Below are the code and all the weights of a small trained network. Each question names an input and a class and asks about switching units off, where a switched-off unit gives its printed mean instead of its output.

import numpy as np


def w(rows, s, z=0):
    codes = np.array(rows[::2]) - 128.0
    scale = np.full(codes.shape[1], s)
    scale[-1] = z or s
    return codes * scale


def f(y):
    return np.maximum(y, 0)


def log_softmax(a):
    a = a - a.max(-1, keepdims=True)
    return a - np.log(np.exp(a).sum(-1, keepdims=True))


def net(x, mask):
    res = np.array(x, float).reshape(1, 4) / 4 @ E
    y = f(res @ A[0][:, :-1].T + A[0][:, -1])
    res = res + np.where(mask, y, B[0][:, -1]) @ B[0][:, :-1]
    return log_softmax(res[-1] @ U[:, :-1].T + U[:, -1])


A, B = {}, {}
E = w([
[95,254,163,190],'x0',
[105,125,65,163],'x1',
[202,223,64,57],'x2',
[242,107,129,192],'x3',
],0.008)
A[0] = w([
[152,201,19,71,106],'N1',
[113,202,134,151,36],'N2',
[48,5,189,202,92],'N3',
[196,129,204,145,136],'N4',
[190,189,152,10,38],'N5',
[77,156,216,37,162],'N6',
[59,96,241,188,78],'N7',
[68,133,69,128,91],'N8',
[117,163,92,193,121],'N9',
[74,247,240,153,128],'N10',
[185,93,113,250,129],'N11',
[196,105,91,200,167],'N12',
[11,142,62,119,35],'N13',
[94,242,211,218,84],'N14',
[155,191,53,63,5],'N15',
[108,212,229,142,75],'N16',
[139,66,112,116,244],'N17',
[1,114,124,115,147],'N18',
[100,163,95,196,95],'N19',
[148,49,128,39,118],'N20',
[119,178,205,175,59],'N21',
[121,185,124,152,92],'N22',
[195,109,117,227,106],'N23',
[206,132,171,152,146],'N24',
],0.0079,0.0012)
B[0] = w([
[182,141,214,215,219],'N1',
[151,60,95,100,182],'N2',
[188,108,167,193,252],'N3',
[69,230,117,66,182],'N4',
[189,102,208,214,211],'N5',
[70,235,117,91,201],'N6',
[205,126,188,218,221],'N7',
[124,161,126,112,165],'N8',
[120,43,51,79,170],'N9',
[124,75,75,95,255],'N10',
[56,254,178,81,212],'N11',
[32,203,133,68,193],'N12',
[100,161,186,77,198],'N13',
[165,83,73,88,253],'N14',
[246,187,194,210,199],'N15',
[144,38,73,124,214],'N16',
[138,108,78,129,185],'N17',
[90,240,207,98,210],'N18',
[178,41,55,142,173],'N19',
[162,50,42,76,206],'N20',
[185,54,76,97,191],'N21',
[177,48,127,107,172],'N22',
[78,243,155,70,200],'N23',
[112,226,79,35,184],'N24',
],0.0056,0.0068)
U = w([
[197,127,221,255,75],'0',
[57,218,163,24,84],'1',
[162,14,32,70,73],'2',
[119,132,135,114,254],'3',
],0.0089,0.0051)

Each question gives the input, the list of numbers given to net, and the class t.
The units are the neurons (one row each of A and B). Each row of codes is followed by its name. A weight is (code - 128) times the scale printed after its matrix; where a second scale follows, it is the last column's (A, B and U).
mask holds one flag per neuron, in row order. A switched-off neuron (its flag False) gives its mean, the last column of its row in B, instead of its output. The means were averaged over made-up inputs and are rounded, as every weight is.
A unit's drop is (log p(t) with every unit on - log p(t) with that unit switched off) / (log p(t) with every unit on - log p(t) with every unit switched off).
The circuit of an input: a set's keep is (log p(t) with only the set's units on - log p(t) with every unit switched off) / (log p(t) with every unit on - log p(t) with every unit switched off). Starting from the 12 units with the biggest drops (on a tie, the unit counted first), units are removed one at a time, each time the one whose removal leaves the highest keep (on an exact tie, the one counted first), for as long as the keep stays at least 0.8.
units of the circuit, in order: the units of the circuit, biggest drop first
k most important neurons: the k neurons with the biggest drops, biggest first
drop of u: that unit's drop, to one decimal
input [2,2,-4,6], class 1: units of the circuit, in order => N11; N23; N12
input [-3,0,-3,-3], class 0: units of the circuit, in order => N3; N10
input [-2,2,8,7], class 0: 3 most important neurons => N1; N15; N5
input [-6,-7,7,-5], class 0: units of the circuit, in order => N5; N15
input [-1,6,6,3], class 0: units of the circuit, in order => N1; N15
input [-2,3,-5,-4], class 0: units of the circuit, in order => N3; N7
input [0,-8,8,3], class 0: units of the circuit, in order => N5
input [8,6,-7,5], class 2: units of the circuit, in order => N14; N9; N21
input [-1,0,-6,7], class 1: 3 most important neurons => N11; N23; N12
input [-1,2,4,-3], class 0: 2 most important neurons => N1; N15
input [6,-5,4,5], class 2: drop of N14 => 0.2
input [2,2,1,4], class 1: drop of N23 => 0.1
input [-7,8,6,2], class 3: drop of N12 => 0.3
input [6,-5,-5,-5], class 2: most important neuron => N10
